Below is a small trained network, with its code and all its weights. Each question gives an input and a target symbol and asks what happens when units are switched off, that is, made to give their printed mean instead of their output.

import numpy as np


def w(rows, s, z=0):
    codes = np.array(rows[::2]) - 128.0
    scale = np.full(codes.shape[1], s)
    scale[-1] = z or s
    return codes * scale


def f(y):
    return np.maximum(y, 0)


def softmax(a):
    e = np.exp(a - a.max(-1, keepdims=True))
    return e / e.sum(-1, keepdims=True)


def log_softmax(a):
    a = a - a.max(-1, keepdims=True)
    return a - np.log(np.exp(a).sum(-1, keepdims=True))


def net(x, mask):
    ids = ['αβγδεζθλμξπστφψω'.index(c) for c in x.split()]
    T = len(ids)
    res = E[ids] + P[:T]
    r = res
    for j in range(3):
        rows = slice(4 * j, 4 * j + 4)
        q, k, v = (r @ M[0][rows].T for M in (Q, K, V))
        z = softmax(np.where(np.tri(T) > 0, q @ k.T / 4**0.5, -1e9)) @ v
        o = O[0][rows]
        res = res + np.where(mask[j], z, o[:, -1]) @ o[:, :-1]
    y = f(res @ A[0][:, :-1].T + A[0][:, -1])
    res = res + np.where(mask[3:19], y, B[0][:, -1]) @ B[0][:, :-1]
    return log_softmax(res[-1] @ U[:, :-1].T + U[:, -1])


Q, K, V, O, A, B = {}, {}, {}, {}, {}, {}
E = w([
[105,103,72],'α',
[37,142,94],'β',
[69,169,81],'γ',
[156,104,38],'δ',
[222,253,223],'ε',
[49,178,155],'ζ',
[245,221,68],'θ',
[85,87,32],'λ',
[155,109,136],'μ',
[157,122,115],'ξ',
[76,185,127],'π',
[66,159,83],'σ',
[198,125,55],'τ',
[153,117,158],'φ',
[76,159,112],'ψ',
[123,109,78],'ω',
],0.014)
P = w([
[24,254,42],'0',
[128,97,115],'1',
[152,106,102],'2',
[164,115,91],'3',
[179,127,78],'4',
[187,135,79],'5',
[200,143,75],'6',
[208,147,63],'7',
[216,160,62],'8',
],0.011)
Q[0] = w([
[171,84,125],'h1',
[92,214,95],'h1',
[90,120,79],'h1',
[111,164,81],'h1',
[97,200,163],'h2',
[149,114,185],'h2',
[137,106,139],'h2',
[159,1,168],'h2',
[6,97,142],'h3',
[207,101,100],'h3',
[58,184,146],'h3',
[145,109,132],'h3',
],0.021)
K[0] = w([
[158,100,137],'h1',
[35,242,63],'h1',
[75,67,56],'h1',
[102,166,51],'h1',
[6,126,92],'h2',
[99,34,140],'h2',
[146,104,136],'h2',
[196,39,176],'h2',
[75,50,125],'h3',
[235,164,127],'h3',
[65,124,145],'h3',
[149,125,115],'h3',
],0.017)
V[0] = w([
[109,133,128],'h1',
[91,76,246],'h1',
[239,130,65],'h1',
[2,47,44],'h1',
[249,195,79],'h2',
[3,36,123],'h2',
[132,34,11],'h2',
[154,202,223],'h2',
[108,222,123],'h3',
[28,135,160],'h3',
[169,121,18],'h3',
[143,22,74],'h3',
],0.009)
O[0] = w([
[133,130,115,134],'h1',
[217,148,121,11],'h1',
[74,83,189,160],'h1',
[78,192,75,110],'h1',
[129,38,169,206],'h2',
[86,207,96,51],'h2',
[30,138,167,82],'h2',
[254,92,96,156],'h2',
[165,85,211,215],'h3',
[186,113,105,75],'h3',
[37,76,129,162],'h3',
[63,129,41,36],'h3',
],0.0093,0.011)
A[0] = w([
[86,178,61,71],'n1',
[182,92,147,39],'n2',
[153,211,124,123],'n3',
[144,123,158,101],'n4',
[126,127,141,123],'n5',
[58,114,113,55],'n6',
[129,136,185,126],'n7',
[189,155,115,103],'n8',
[107,144,107,253],'n9',
[71,166,103,61],'n10',
[131,200,179,118],'n11',
[118,150,9,186],'n12',
[140,213,53,178],'n13',
[106,167,224,114],'n14',
[194,179,127,137],'n15',
[67,132,134,15],'n16',
],0.012,0.011)
B[0] = w([
[230,156,153,184],'n1',
[74,251,58,253],'n2',
[184,80,134,156],'n3',
[110,154,64,188],'n4',
[133,132,112,143],'n5',
[223,183,63,189],'n6',
[132,98,34,194],'n7',
[63,107,162,179],'n8',
[14,227,187,187],'n9',
[207,203,99,184],'n10',
[196,124,131,175],'n11',
[172,114,244,185],'n12',
[147,16,229,178],'n13',
[149,83,32,210],'n14',
[40,19,134,186],'n15',
[221,77,2,170],'n16',
],0.0061,0.02)
U = w([
[168,197,138,122],'α',
[210,176,191,52],'β',
[147,180,168,133],'γ',
[119,206,20,89],'δ',
[255,84,79,147],'ε',
[169,82,243,19],'ζ',
[39,25,148,70],'θ',
[233,211,103,4],'λ',
[58,170,168,220],'μ',
[31,179,152,254],'ξ',
[119,141,195,160],'π',
[162,183,170,126],'σ',
[38,133,54,123],'τ',
[88,155,172,202],'φ',
[133,167,195,148],'ψ',
[134,197,132,157],'ω',
],0.0067,0.0092)

Each question gives the input, a string of symbols that net reads in full, and the target symbol t.
The units are the heads (4 rows each of Q, K, V and O) and the neurons (one row each of A and B). Each row of codes is followed by its name. A weight is (code - 128) times the scale printed after its matrix; where a second scale follows, it is the last column's (O, A, B and U).
mask holds one flag per unit, heads first, then neurons. A switched-off unit (its flag False) gives its mean, the last column of its rows in O or B, instead of its output. The means were averaged over made-up inputs and are rounded, as every weight is.
A unit's drop is (log p(t) with every unit on - log p(t) with that unit switched off) / (log p(t) with every unit on - log p(t) with every unit switched off).
The circuit of an input: a set's keep is (log p(t) with only the set's units on - log p(t) with every unit switched off) / (log p(t) with every unit on - log p(t) with every unit switched off). Starting from the 12 units with the biggest drops (on a tie, the unit counted first), units are removed one at a time, each time the one whose removal leaves the highest keep (on an exact tie, the one counted first), for as long as the keep stays at least 0.8.
circuit, biggest first: the units of the circuit, biggest drop first
most important unit: the unit with the biggest drop
k most important neurons: the k neurons with the biggest drops, biggest first
which heads matter: for each layer, one digit per head in row order, 1 if its drop is at least 0.15 and else 0, layers parted by /
input θ σ θ δ ε β ε ε γ, target θ: circuit, biggest first : [h1, h2]
input ξ ξ μ λ ζ β ε ζ θ, target ξ: which heads matter : 001
input ψ θ β δ λ, target θ: 2 most important neurons : [n2, n10]
input ε ε π, target ε: most important unit : h2
input λ τ π δ λ, target λ: 4 most important neurons : [n6, n1, n12, n10]
input β λ θ δ ε ε σ, target β: 3 most important neurons : [n13, n1, n12]
input ε ε ζ μ λ λ ε π, target ε: which heads matter : 010
input ζ δ λ ζ δ ε β, target ζ: 3 most important neurons : [n13, n12, n2]
input ξ τ β ζ ζ, target ξ: circuit, biggest first : [h2, n1]
input σ ε ξ ε ε ζ θ δ, target θ: which heads matter : 011
input δ φ ω μ δ δ δ θ, target δ: which heads matter : 111
input ζ ω ε ψ, target ζ: 3 most important neurons : [n13, n2, n12]
input β θ δ δ, target θ: which heads matter : 010
input τ σ ε τ ε, target ε: 3 most important neurons : [n14, n7, n9]
input λ ε π ε, target ε: which heads matter : 101
input τ π β, target τ: circuit, biggest first : [h2, h1, n16, n12]
input τ ζ ε λ μ θ ζ γ φ, target θ: circuit, biggest first : [h3, h2]
input δ ζ σ ξ, target ξ: which heads matter : 011
input σ λ θ ξ τ, target θ: circuit, biggest first : [h2, h3]
input θ θ σ, target θ: circuit, biggest first : [h2, h1]
input ε ω β ξ ψ, target ε: circuit, biggest first : [h2]
input θ γ ζ, target θ: circuit, biggest first : [h1, h2]
input ζ τ φ ε β, target ζ: most important unit : h1
input ζ λ δ, target δ: which heads matter : 011
